Here is a tiny trained network, its code and every weight. The questions are about switching its units off for an input and a class, where a switched-off unit gives its printed mean instead of its output.

import numpy as np


def w(rows, s, z=0):
    codes = np.array(rows[::2]) - 128.0
    scale = np.full(codes.shape[1], s)
    scale[-1] = z or s
    return codes * scale


def f(y):
    return np.maximum(y, 0)


def log_softmax(a):
    a = a - a.max(-1, keepdims=True)
    return a - np.log(np.exp(a).sum(-1, keepdims=True))


def net(x, mask):
    res = np.array(x, float).reshape(1, 6) / 4 @ E
    y = f(res @ A[0][:, :-1].T + A[0][:, -1])
    res = res + np.where(mask, y, B[0][:, -1]) @ B[0][:, :-1]
    return log_softmax(res[-1] @ U[:, :-1].T + U[:, -1])


A, B = {}, {}
E = w([
[127,195,229,82],'x0',
[161,79,105,19],'x1',
[12,132,119,92],'x2',
[129,128,126,128],'x3',
[129,128,127,128],'x4',
[117,3,186,149],'x5',
],0.0056)
A[0] = w([
[134,174,244,71,2],'n0',
[116,73,172,138,45],'n1',
[178,151,116,136,115],'n2',
[107,50,180,160,67],'n3',
[129,104,71,149,52],'n4',
[41,120,121,106,37],'n5',
[117,59,188,141,28],'n6',
[104,143,145,195,48],'n7',
[54,127,125,103,46],'n8',
[147,192,93,110,59],'n9',
[135,119,118,99,91],'n10',
[122,110,44,143,86],'n11',
[111,153,189,124,116],'n12',
[183,128,135,143,51],'n13',
[148,109,120,76,66],'n14',
[94,163,166,246,27],'n15',
[127,121,132,128,119],'n16',
[121,72,175,142,5],'n17',
[148,103,111,66,62],'n18',
[216,128,146,152,44],'n19',
[192,129,139,148,47],'n20',
[114,82,36,164,49],'n21',
[137,113,145,117,153],'n22',
[138,153,195,97,30],'n23',
[160,90,114,32,43],'n24',
[134,180,83,121,34],'n25',
[76,127,116,112,71],'n26',
[150,184,57,119,71],'n27',
[218,133,125,165,66],'n28',
[19,150,109,108,66],'n29',
[142,99,115,108,80],'n30',
[133,189,77,108,38],'n31',
[125,79,150,137,86],'n32',
[129,97,57,155,24],'n33',
],0.012,0.0077)
B[0] = w([
[253,183,188,171,223],'n0',
[86,135,164,162,170],'n1',
[118,75,145,125,214],'n2',
[80,174,216,105,248],'n3',
[184,156,119,168,159],'n4',
[161,58,163,93,180],'n5',
[73,137,176,170,187],'n6',
[127,176,97,70,167],'n7',
[150,74,164,92,172],'n8',
[78,156,191,142,211],'n9',
[123,147,111,108,146],'n10',
[190,161,170,140,221],'n11',
[168,117,119,175,246],'n12',
[148,70,151,119,141],'n13',
[124,177,127,87,164],'n14',
[138,234,89,9,241],'n15',
[125,130,131,130,134],'n16',
[75,124,138,201,145],'n17',
[123,179,114,75,184],'n18',
[146,48,166,94,179],'n19',
[148,71,159,105,150],'n20',
[222,165,166,158,228],'n21',
[104,115,95,161,226],'n22',
[195,146,122,179,156],'n23',
[134,225,128,34,226],'n24',
[73,149,145,179,161],'n25',
[135,87,152,113,159],'n26',
[65,158,181,139,235],'n27',
[141,64,198,84,211],'n28',
[145,38,177,98,253],'n29',
[116,162,140,110,154],'n30',
[65,141,167,163,189],'n31',
[87,152,152,134,187],'n32',
[198,152,111,191,161],'n33',
],0.032,0.0023)
U = w([
[130,104,149,115,250],'0',
[130,104,150,116,245],'1',
[168,118,162,140,50],'2',
[89,115,179,125,47],'3',
[139,60,165,80,34],'4',
[128,135,131,66,59],'5',
[90,57,19,183,136],'6',
[90,76,4,175,53],'7',
],0.012,0.014)

Each question gives the input, the list of numbers given to net, and the class t.
The units are the neurons (one row each of A and B). Each row of codes is followed by its name. A weight is (code - 128) times the scale printed after its matrix; where a second scale follows, it is the last column's (A, B and U).
mask holds one flag per neuron, in row order. A switched-off neuron (its flag False) gives its mean, the last column of its row in B, instead of its output. The means were averaged over made-up inputs and are rounded, as every weight is.
A unit's drop is (log p(t) with every unit on - log p(t) with that unit switched off) / (log p(t) with every unit on - log p(t) with every unit switched off).
The circuit of an input: a set's keep is (log p(t) with only the set's units on - log p(t) with every unit switched off) / (log p(t) with every unit on - log p(t) with every unit switched off). Starting from the 12 units with the biggest drops (on a tie, the unit counted first), units are removed one at a time, each time the one whose removal leaves the highest keep (on an exact tie, the one counted first), for as long as the keep stays at least 0.8.
units of the circuit, in order: the units of the circuit, biggest drop first
unit that matters most: the unit with the biggest drop
top k neurons: the k neurons with the biggest drops, biggest first
input [1,3,-8,-2,4,-6], class 4: units of the circuit, in order -> n28, n19
input [-4,3,8,1,-7,-4], class 4: units of the circuit, in order -> n29, n5
input [-6,-7,8,5,7,3], class 4: units of the circuit, in order -> n29, n5
input [0,7,5,4,-6,0], class 5: top 2 neurons -> n24, n18
input [3,8,-6,-7,2,-5], class 5: units of the circuit, in order -> n24
input [-1,-4,4,0,-5,-6], class 3: top 2 neurons -> n27, n31
input [0,6,-7,1,-2,-6], class 4: units of the circuit, in order -> n28, n19
input [8,-8,-3,-6,-5,7], class 2: top 3 neurons -> n0, n12, n23
input [2,7,-4,4,-4,-4], class 5: units of the circuit, in order -> n24, n18
input [6,-2,-4,4,-1,8], class 3: units of the circuit, in order -> n3, n6
input [-3,6,-6,-3,1,7], class 3: units of the circuit, in order -> n3, n6, n32
input [-1,4,6,-4,1,4], class 4: units of the circuit, in order -> n5, n29, n8
input [-8,4,-1,0,0,-3], class 2: units of the circuit, in order -> n21, n11
input [-7,7,4,6,-2,7], class 2: unit that matters most -> n21
input [-6,0,4,-1,6,-8], class 3: units of the circuit, in order -> n27, n31
input [6,-2,4,1,-3,-6], class 2: top 2 neurons -> n0, n12
input [8,0,4,6,4,8], class 2: top 2 neurons -> n0, n12
input [8,7,6,5,-2,3], class 2: top 2 neurons -> n0, n23
input [4,-3,2,-5,-5,8], class 3: top 2 neurons -> n3, n6
input [-8,5,0,3,4,-5], class 2: top 2 neurons -> n21, n11
input [-4,-6,-8,4,0,-1], class 4: top 2 neurons -> n28, n19
input [-4,-8,7,-5,2,-1], class 5: top 2 neurons -> n15, n7
